Each row is followed by one of two labels, saying whether the row has a hidden trait. Each part has a new trait and two new labels.
In the rows, 128 means zero.
[149 155 162 178 152  96 118 159 112 130 175 132 113 121 162 132 101 109
 119 158 125 139 128 119 132 132  99 116 130 143 157 103 123 144 141 156
 161 140 140 141 143 130  72 101 149 121 120 125 164 185 120 143  99 131
 120 132]
pp
[147 127 128 169 104 100 122 117 141 116 174 118 126 104 114 125  71 141
 151 124 145 168  97 145 125 178 140 112  52 160  83  90 115 132 146 143
 139 101 153 132 151 122   1  61 167 128 150 119 150 135 174 141 119 113
 155 130]
pp
[145 121 126 139 112 124 127 128 135 131 138 133 126 115 126 122 121 132
 148 135 130 134 128 126 128 123 137 125 109 131 112 118 126 131 130 132
 134 113 126 121 136 125  85 121 136 128 134 127 128 117 141 134 124 118
 135 128]
fr
[163 182 125 163 158  81 112 149 126 137 154 130 108 105 116 135  99 103
 130 134 123 136  88 141 138 149 122 120  92 127 120  98 122 128 136 154
 146 119 132 120 171 127  61 158 147  88 150 120 167 131 190 131  90 150
 100 135]
pp
[179 178 115 153 144  81 112 140 132 135 142 134 108 104 104 133 103 106
 137 133 121 135  69 150 135 154 139 126  85 128 101 111 126 125 137 149
 137 111 124 117 171 127  81 163 138  85 155 117 157 110 212 121  94 146
  99 133]
pp
[132 126 141 153 117 110 125 123 125 118 159 124 127 122 127 126  86 135
 136 129 139 147 125 133 129 135 119 110 104 149 125 127 123 132 138 137
 137 123 147 137 137 122  86  97 151 136 129 129 146 153 135 135 118 119
 140 129]
fr
[163 135 127 151 125 102 123 139 143 133 156 136 120 102 131 126  93 123
 144 151 127 136  92 137 129 129 128 126 100 143 104 107 127 133 137 146
 138 102 135 125 171 125  63 117 140 115 145 124 148 125 164 136 108 114
 137 132]
fr
[154 124 119 141  95 118 127 129 139 134 146 137 125 109 128 119 114 137
 146 149 132 145 104 130 127 117 145 131 104 124  91 107 129 131 130 135
 133 109 123 115 144 124  97 118 136 125 141 128 128 102 155 139 124 110
 144 127]
fr
[144 127 114 136  85  98 125  88 132 124 131 124 139 141  93 147  76 132
 143 111 141 149  65 148 134 189 149 135  76 164  88  99 137 127 132 133
 115  94 185 139 162 118   1  96 149 121 163 117 148 135 171 128 110 114
 141 129]
pp
[180 145 137 169 124  64 120 146 132 138 174 140 108 102 144 126  93 116
 140 163 119 151  95 138 129 123 127 125  94 137 111  86 127 139 139 150
 147 117 129 124 162 127  53 111 147 116 142 122 153 134 165 142 103 122
 133 132]
pp
[143 125 130 166 112  96 122 116 133 117 161 120 125 115 114 128  75 138
 145 117 146 159 106 145 128 167 136 115  64 161  96  92 113 129 145 140
 138 101 167 135 148 117   4  81 159 129 145 125 149 142 174 135 114 113
 140 128]
pp
[139 124 112 137 101 114 125 119 130 119 149 124 126 120 112 137  83 124
 133 130 130 133  89 140 127 165 139 131 106 147 111  87 132 134 136 141
 113 110 132 137 153 129  28  79 137 119 153 120 139 131 160 131 108 117
 151 137]
fr
[155 116 114 153  62 106 124  91 130 131 134 132 138 134 109 137  52 132
 145 140 143 158  63 140 134 158 147 149  69 149  76  79 142 131 127 133
 124  97 169 136 167 120   1  72 154 131 178 110 141 143 158 137 112 103
 160 127]
pp
[150 128 128 143  78 108 129 101 117 108 111 123 152 140  94 143  37 137
 125  90 155 136  76 148 143 174 152 148  21 156  73 103 137 136 117 124
 135  85 174 152 148 120  14  89 153 126 195 105 144 162 152 117 119 120
 155 120]
pp
[138 127 126 136  83 111 126 100 114 114 120 122 146 144 104 148  55 131
 119 107 144 139  85 142 138 178 138 143  78 167 102  96 138 132 124 126
 121  98 174 154 151 122   8  82 151 128 175 111 143 172 134 122 115 119
 149 126]
pp
[175 174 145 192 149  77 111 150 133 140 178 132 102  94 117 123  82 123
 151 141 137 165  72 146 135 146 125 107  36 130  97  96 109 127 138 155
 166  96 142 115 162 115  62 137 163  98 148 117 167 121 211 134  99 131
 110 125]
pp
[149 125 110 142  81 107 123  88 123 124 123 127 144 139  85 144  54 126
 134 120 137 140  70 141 136 178 144 153  75 162  94  89 143 132 124 128
 121 104 167 145 148 122  11  92 146 126 174 109 141 154 154 124 112 111
 157 129]
pp
[158 118 117 154  95 102 123 109 136 123 158 129 126 108 117 129  64 132
 147 140 136 156  91 143 126 166 145 130  84 155  88  89 129 135 138 140
 128 113 155 134 158 125  11  72 148 123 150 117 140 127 161 139 115 111
 154 134]
pp
[131 129 133 155 121 107 122 112 131 120 153 118 128 117 111 129  98 142
 138 109 142 152 122 139 129 161 130 113  88 143 105 116 114 125 143 134
 138 109 151 129 138 117  87 108 153 125 144 124 146 133 160 128 120 124
 131 126]
fr
[125 131 114 119  96 107 126  83 121 122 127 122 147 159  94 149  38 126
 131 111 135 141  66 144 137 192 136 139  88 168 112 106 141 127 131 126
 111 107 185 145 158 121  25  83 149 116 150 115 151 153 150 126 109 121
 145 129]
pp
[143 127 117 145 109 102 125 119 133 114 150 118 126 119 111 132  75 127
 133 122 135 134 135 143 123 171 137 127 104 164 107  87 128 135 140 139
 121 117 143 140 153 132   1  56 149 120 156 120 143 144 155 136 117 117
 153 138]
pp
[149 115 132 171 106  98 122 127 136 121 178 126 121 110 135 122  78 136
 149 143 139 163 110 137 127 156 130 116  76 161  92  77 122 141 141 145
 137 113 148 135 147 121   4  61 155 135 148 118 148 147 157 146 113 103
 155 131]
fr
[150 117 111 124  63 120 130 105 116 123 117 133 140 140 123 145  63 116
 120 146 134 132  81 134 138 160 144 164 108 163  96  87 157 143 120 126
 108 110 152 155 165 132  10  60 132 131 182 112 133 170 107 130 108  97
 173 134]
pp
[146 120 126 136 107 117 126 126 134 129 140 135 127 116 130 122 114 131
 145 140 131 148 117 127 128 119 138 129 108 128 108 113 128 131 130 138
 135 114 132 124 139 125 109 110 134 130 136 129 133 116 143 137 123 114
 121 128]
fr
[167 155 128 151 127  96 122 141 131 135 159 138 111 106 130 128 103 111
 133 153 122 144  86 139 128 137 128 126 102 133 108  94 129 135 136 148
 137 118 121 125 162 128  47 113 137 107 145 121 147 129 172 138 102 125
 130 133]
pp
[149 126 109 137 100 107 125 110 133 120 145 125 126 114 114 134  75 128
 136 128 134 144  87 142 128 170 143 131  95 153  95 116 132 136 138 138
 114 114 137 134 160 128  13  74 140 117 157 119 140 126 163 133 115 114
 151 136]
pp
[178 110 126 172  69  87 124  96 144 136 172 138 124 112 112 127  59 146
 170 155 143 181  62 142 130 158 153 129  34 166  70  68 132 132 135 148
 141  77 164 123 169 111   1  71 167 132 162 116 150 126 187 151 109  85
 169 126]
pp
[147 122 143 153  84 115 128 106 109 108 130 122 152 141 108 143  50 133
 116 107 153 145  99 143 144 162 140 145  52 166  94  95 138 136 120 129
 142  97 178 158 136 122  12  81 155 133 172 111 150 194 117 128 122 111
 156 120]
pp
[169 122 124 173  94  96 122 113 147 122 170 128 122  92 104 120  62 147
 166 124 144 177  81 149 123 156 152 116  36 145  57  84 113 129 144 141
 140  85 153 117 159 114  11  79 155 119 158 119 145 108 215 142 120 100
 151 125]
fr
[134 125 126 148 110 115 124 115 132 124 143 125 128 113 115 129 107 134
 137 116 137 148 109 136 129 139 135 123  95 143 104 107 122 128 137 135
 129 116 142 129 141 123  90 106 141 122 135 125 141 125 161 134 117 121
 134 129]
fr
[136 119 136 139 120 116 126 125 126 127 141 127 131 129 133 128 116 130
 126 132 133 138 140 128 131 130 125 123 124 136 131 116 127 134 133 137
 135 126 138 131 131 127 119  95 142 138 118 128 139 144 119 134 123 121
 138 128]
fr
[138 128 121 145 114 104 124 115 132 113 149 118 130 119 110 137  86 129
 133 116 139 140 102 145 125 169 135 123  95 152 109  97 127 133 141 136
 119 117 145 138 147 127  29  71 146 121 152 120 146 137 152 130 119 123
 139 134]
fr
[138 122 115 147 108 104 120 114 134 117 144 122 124 114 112 134  94 128
 141 121 136 144  97 141 127 161 140 126  92 156 105  93 129 133 140 138
 120 117 139 137 151 127  17  74 145 122 156 120 143 134 155 134 115 112
 146 136]
fr
[142 123 118 143  92 102 127  85 129 124 125 123 138 141  99 144  64 133
 146 120 142 153  45 144 132 183 142 129  74 165  96  93 134 129 131 133
 121 109 178 138 162 117   1  84 152 124 162 118 152 144 179 134 106 113
 151 128]
pp
[160 110 126 157  97 104 124 125 135 131 171 134 116 107 142 126  81 125
 145 164 130 149  99 128 127 136 138 132 106 149 107  71 130 142 135 146
 132 119 131 129 148 129  28  65 148 133 154 124 143 138 149 149 115  96
 166 135]
fr
[148 123 128 156 110 100 123 111 133 117 165 121 127 115 110 130  78 135
 145 122 144 156 111 141 128 165 132 119  77 161 102  98 122 129 142 140
 132 111 169 134 150 119  19  67 156 129 150 118 149 144 168 137 114 117
 145 130]
pp
